Here is a tiny trained network, its code and every weight. The questions are about switching its units off for an input and a class, where a switched-off unit gives its printed mean instead of its output.

import numpy as np


def w(rows, s, z=0):
    codes = np.array(rows[::2]) - 128.0
    scale = np.full(codes.shape[1], s)
    scale[-1] = z or s
    return codes * scale


def norm(h):
    return h / np.sqrt((h * h).mean(-1, keepdims=True) + 1e-5)


def f(y):
    return np.maximum(y, 0)


def log_softmax(a):
    a = a - a.max(-1, keepdims=True)
    return a - np.log(np.exp(a).sum(-1, keepdims=True))


def net(x, mask):
    res = np.array(x, float).reshape(1, 6) / 4 @ E
    u = 0
    for l in range(4):
        y = f(norm(res) @ A[l][:, :-1].T + A[l][:, -1])
        res = res + np.where(mask[u : u + 3], y, B[l][:, -1]) @ B[l][:, :-1]
        u += 3
    return log_softmax(norm(res)[-1] @ U[:, :-1].T + U[:, -1])


A, B = {}, {}
E = w([
[48,146,83,177,177,233,123,156],'x0',
[202,25,31,144,197,113,131,169],'x1',
[109,204,105,113,213,126,154,68],'x2',
[23,231,103,128,71,140,4,87],'x3',
[75,145,207,128,195,187,129,209],'x4',
[86,114,137,214,196,195,63,15],'x5',
],0.013)
A[0] = w([
[174,180,100,78,69,1,139,66,1],'L0N0',
[160,118,52,126,99,76,139,40,3],'L0N1',
[122,126,193,130,36,126,33,70,205],'L0N2',
],0.031,0.007)
B[0] = w([
[151,241,177,191,161,90,84,162,249],'L0N0',
[147,100,88,129,122,67,160,4,210],'L0N1',
[130,163,83,168,151,40,160,82,250],'L0N2',
],0.018,0.022)
A[1] = w([
[125,154,3,110,148,142,61,176,105],'L1N0',
[85,168,39,113,42,182,3,121,3],'L1N1',
[74,167,134,92,151,209,62,83,84],'L1N2',
],0.033,0.0063)
B[1] = w([
[113,50,67,159,225,15,59,96,254],'L1N0',
[192,133,2,127,142,43,83,230,187],'L1N1',
[117,200,210,186,139,160,179,100,238],'L1N2',
],0.011,0.0074)
A[2] = w([
[139,124,104,111,59,165,74,64,57],'L2N0',
[165,53,169,134,136,130,123,101,133],'L2N1',
[150,154,92,39,89,186,1,89,1],'L2N2',
],0.044,0.0033)
B[2] = w([
[37,59,122,59,80,66,202,82,174],'L2N0',
[69,120,69,144,148,120,134,242,255],'L2N1',
[220,76,124,167,248,23,254,188,129],'L2N2',
],0.012,0.0075)
A[3] = w([
[190,139,130,122,27,39,134,161,89],'L3N0',
[203,100,168,112,3,230,24,47,45],'L3N1',
[187,126,200,41,3,105,147,163,4],'L3N2',
],0.033,0.0026)
B[3] = w([
[11,48,133,32,45,155,164,110,253],'L3N0',
[138,132,121,11,10,43,229,157,128],'L3N1',
[90,181,201,116,111,114,123,200,149],'L3N2',
],0.014,0.02)
U = w([
[195,107,145,139,92,168,76,114,38],'0',
[82,221,128,174,163,77,98,58,216],'1',
[121,77,76,85,60,68,162,94,135],'2',
[117,134,213,72,93,129,173,212,162],'3',
[95,179,192,163,176,252,139,106,58],'4',
[126,74,59,140,159,122,128,212,176],'5',
[202,116,147,115,96,182,90,121,2],'6',
],0.016,0.0061)

Each question gives the input, the list of numbers given to net, and the class t.
The units are the neurons (one row each of A and B). Each row of codes is followed by its name. A weight is (code - 128) times the scale printed after its matrix; where a second scale follows, it is the last column's (A, B and U).
mask holds one flag per neuron, layer by layer. A switched-off neuron (its flag False) gives its mean, the last column of its row in B, instead of its output. The means were averaged over made-up inputs and are rounded, as every weight is.
A unit's drop is (log p(t) with every unit on - log p(t) with that unit switched off) / (log p(t) with every unit on - log p(t) with every unit switched off).
The circuit of an input: a set's keep is (log p(t) with only the set's units on - log p(t) with every unit switched off) / (log p(t) with every unit on - log p(t) with every unit switched off). Starting from all 12 units, units are removed one at a time, each time the one whose removal leaves the highest keep (on an exact tie, the one counted first), for as long as the keep stays at least 0.8.
circuit, biggest first: the units of the circuit, biggest drop first
k most important neurons: the k neurons with the biggest drops, biggest first
top k neurons in layer l: the k neurons of layer l with the biggest drops, biggest first
input [2,2,2,3,-5,3], class 2: circuit, biggest first : (L0N1, L0N0)
input [-8,3,-6,-1,-8,-5], class 1: circuit, biggest first : (L0N0)
input [-1,2,-1,-1,7,-5], class 3: 3 most important neurons : (L0N1, L0N2, L1N0)
input [-2,-3,3,-6,-4,7], class 2: circuit, biggest first : (L0N0, L0N2)
input [4,-5,3,0,-1,-7], class 3: circuit, biggest first : (L0N2, L0N1)
input [-4,-5,-1,-7,6,5], class 5: circuit, biggest first : (L0N0, L2N1, L0N2)
input [6,-3,-4,0,6,7], class 4: top 2 neurons in layer 0 : (L0N1, L0N0)
input [1,5,4,6,-6,6], class 2: circuit, biggest first : (L0N0, L2N0)
input [4,0,-1,-8,7,7], class 5: circuit, biggest first : (L0N0, L2N1)
input [0,8,1,8,-3,2], class 2: 2 most important neurons : (L0N1, L0N0)
input [6,3,-1,8,3,-2], class 5: 2 most important neurons : (L1N1, L0N0)
input [-8,-5,7,-6,7,7], class 4: 3 most important neurons : (L0N2, L0N1, L0N0)
input [-1,6,-8,5,0,-1], class 2: 2 most important neurons : (L0N0, L0N2)
input [0,-5,-6,-4,-3,-5], class 3: 2 most important neurons : (L0N1, L3N0)
input [-4,1,-1,0,4,-3], class 3: top 2 neurons in layer 0 : (L0N2, L0N1)
input [1,-7,7,-8,8,-4], class 3: top 2 neurons in layer 0 : (L0N2, L0N0)
input [-2,4,-6,0,0,-5], class 3: 2 most important neurons : (L0N2, L3N2)
input [6,5,-2,-1,6,-1], class 5: 2 most important neurons : (L0N0, L0N2)
input [7,-1,-7,-5,-7,-8], class 3: 3 most important neurons : (L0N2, L3N2, L0N1)
input [3,2,4,2,-5,5], class 2: top 2 neurons in layer 0 : (L0N0, L0N1)
input [-3,7,-4,1,4,5], class 5: top neuron in layer 0 : (L0N0)
input [-7,5,-2,-2,-7,-7], class 1: 2 most important neurons : (L0N0, L0N1)
input [-4,7,-3,4,8,-4], class 5: 3 most important neurons : (L0N0, L0N2, L1N0)
input [-5,3,-7,-5,2,-3], class 3: most important neuron : (L0N1)
input [8,1,7,-5,-7,-6], class 2: top 2 neurons in layer 1 : (L1N2, L1N0)
